[[ -5  -1  47  50 -71  18   3  11 -62 -40  23]
 [ 15 -28 -12  -1 -71  26  -8 -25 -68 -17  22]
 [ 20  -9  12 -33 -21  47   4 -42 -27  -8  16]]
Read off the last entry of the largest entry's row.
Answer: 23
Read off the entry directly below the centre entry.
Answer: 47
The last entry, reading row by row -> 16
Read off the 3rd entry, reading row by row.
Answer: 47
The top-left entry -> -5
The bottom entry of the column that holds the largest entry is -33
Read off the largest entry in the first column.
Answer: 20
Read off the entry directly above 12.
Answer: -12
Read off the 5th entry in reading order.
Answer: -71
The entry just left of 3 is 18
The top entry of the column that holds the largest entry: 50
Read off the entry just left of -28.
Answer: 15
The entry just left of -33 -> 12
Read off the entry just left of 23.
Answer: -40
Read off the entry directly above 16.
Answer: 22

data =
[ 1.478  0.715  0.275  0.456  0.764 -0.493 -1.266  2.202  0.382  0.889
  0.785  1.094  1.440  0.538  0.522]
Give the entry just right of 0.715.
Answer: 0.275
The entry just left of the largest entry is -1.266
The centre entry is 2.202
The median of all entries -> 0.715
Give the entry just right of the largest entry.
Answer: 0.382
